Below is a small trained network, with its code and all its weights. Each question gives an input and a class and asks what happens when units are switched off, that is, made to give their printed mean instead of their output.

import numpy as np


def w(rows, s, z=0):
    codes = np.array(rows[::2]) - 128.0
    scale = np.full(codes.shape[1], s)
    scale[-1] = z or s
    return codes * scale


def f(y):
    return np.maximum(y, 0)


def log_softmax(a):
    a = a - a.max(-1, keepdims=True)
    return a - np.log(np.exp(a).sum(-1, keepdims=True))


def net(x, mask):
    res = np.array(x, float).reshape(1, 7) / 4 @ E
    y = f(res @ A[0][:, :-1].T + A[0][:, -1])
    res = res + np.where(mask, y, B[0][:, -1]) @ B[0][:, :-1]
    return log_softmax(res[-1] @ U[:, :-1].T + U[:, -1])


A, B = {}, {}
E = w([
[138,173,117,114,109,158,175,131,98,112,113],'x0',
[100,103,140,132,149,74,172,123,175,92,121],'x1',
[107,68,160,131,120,107,83,124,160,132,109],'x2',
[184,93,195,111,150,140,85,134,148,246,138],'x3',
[2,160,162,71,222,216,185,205,118,198,99],'x4',
[65,65,122,137,50,108,197,44,89,200,220],'x5',
[108,87,145,150,155,105,70,107,118,109,155],'x6',
],0.0064)
A[0] = w([
[63,89,85,96,202,139,152,155,132,155,116,3],'n0',
[120,58,162,115,172,62,120,131,198,109,39,104],'n1',
[171,130,87,93,163,144,89,178,171,99,99,11],'n2',
[99,81,106,145,97,118,167,73,137,168,198,42],'n3',
[125,177,148,154,174,179,77,191,140,81,108,167],'n4',
[204,207,138,115,167,111,62,144,165,80,48,105],'n5',
[205,116,207,99,144,119,119,125,136,213,118,139],'n6',
[255,124,89,199,55,62,119,77,158,102,108,70],'n7',
],0.008,0.0044)
B[0] = w([
[98,41,111,138,180,200,112,136,130,143,136,172],'n0',
[209,129,135,119,80,103,156,176,104,66,139,179],'n1',
[2,103,94,25,155,145,174,116,199,136,189,162],'n2',
[138,115,133,86,102,93,150,101,173,124,192,187],'n3',
[148,82,103,154,114,86,180,71,126,182,108,218],'n4',
[111,92,68,86,73,94,156,87,129,209,212,221],'n5',
[122,226,51,189,120,87,173,189,85,85,136,198],'n6',
[53,74,164,98,208,188,124,220,87,179,71,255],'n7',
],0.0087,0.008)
U = w([
[107,113,129,90,70,89,131,85,155,140,202,116],'0',
[70,102,194,100,254,201,85,214,139,161,42,63],'1',
[93,150,104,176,119,76,132,170,105,109,150,162],'2',
[118,104,130,181,103,129,122,121,126,137,120,244],'3',
[138,139,157,105,119,96,137,147,129,105,123,253],'4',
[151,108,151,134,152,122,142,147,127,127,106,111],'5',
[168,115,175,90,149,139,134,129,125,142,107,122],'6',
],0.0072,0.0026)

Each question gives the input, the list of numbers given to net, and the class t.
The units are the neurons (one row each of A and B). Each row of codes is followed by its name. A weight is (code - 128) times the scale printed after its matrix; where a second scale follows, it is the last column's (A, B and U).
mask holds one flag per neuron, in row order. A switched-off neuron (its flag False) gives its mean, the last column of its row in B, instead of its output. The means were averaged over made-up inputs and are rounded, as every weight is.
A unit's drop is (log p(t) with every unit on - log p(t) with that unit switched off) / (log p(t) with every unit on - log p(t) with every unit switched off).
The circuit of an input: a set's keep is (log p(t) with only the set's units on - log p(t) with every unit switched off) / (log p(t) with every unit on - log p(t) with every unit switched off). Starting from all 8 units, units are removed one at a time, each time the one whose removal leaves the highest keep (on an exact tie, the one counted first), for as long as the keep stays at least 0.8.
units of the circuit, in order: the units of the circuit, biggest drop first
k most important neurons: the k neurons with the biggest drops, biggest first
drop of u: that unit's drop, to one decimal
input [-6,-3,6,8,6,-8,8], class 0: units of the circuit, in order -> (n5 n7)
input [5,5,1,7,0,2,2], class 2: 2 most important neurons -> (n6 n7)
input [-8,-1,7,0,-3,-8,1], class 0: 2 most important neurons -> (n5 n2)
input [2,-3,0,7,-1,-3,2], class 2: units of the circuit, in order -> (n6)
input [3,7,7,-1,6,-4,0], class 4: 2 most important neurons -> (n7 n1)
input [3,-8,-4,3,5,-4,-3], class 5: 2 most important neurons -> (n7 n4)
input [3,-1,4,8,-1,-6,-7], class 2: 2 most important neurons -> (n6 n3)
input [-1,5,-7,8,3,-4,4], class 2: units of the circuit, in order -> (n6 n7)
input [8,0,-8,2,6,-5,8], class 3: units of the circuit, in order -> (n7 n4)
input [7,5,3,8,-8,5,-1], class 1: 2 most important neurons -> (n7 n5)
input [-3,0,-6,7,3,6,2], class 2: 2 most important neurons -> (n6 n5)
input [-6,0,8,6,1,-7,5], class 4: 2 most important neurons -> (n1 n6)
input [4,-1,-6,-4,4,-8,-2], class 0: drop of n5 -> 0.3
input [7,-3,8,4,1,-8,8], class 0: drop of n7 -> 0.1
input [-2,2,6,-4,3,-6,-1], class 0: drop of n7 -> 0.2
input [5,-5,-8,-6,-3,-8,-8], class 0: drop of n5 -> 0.7
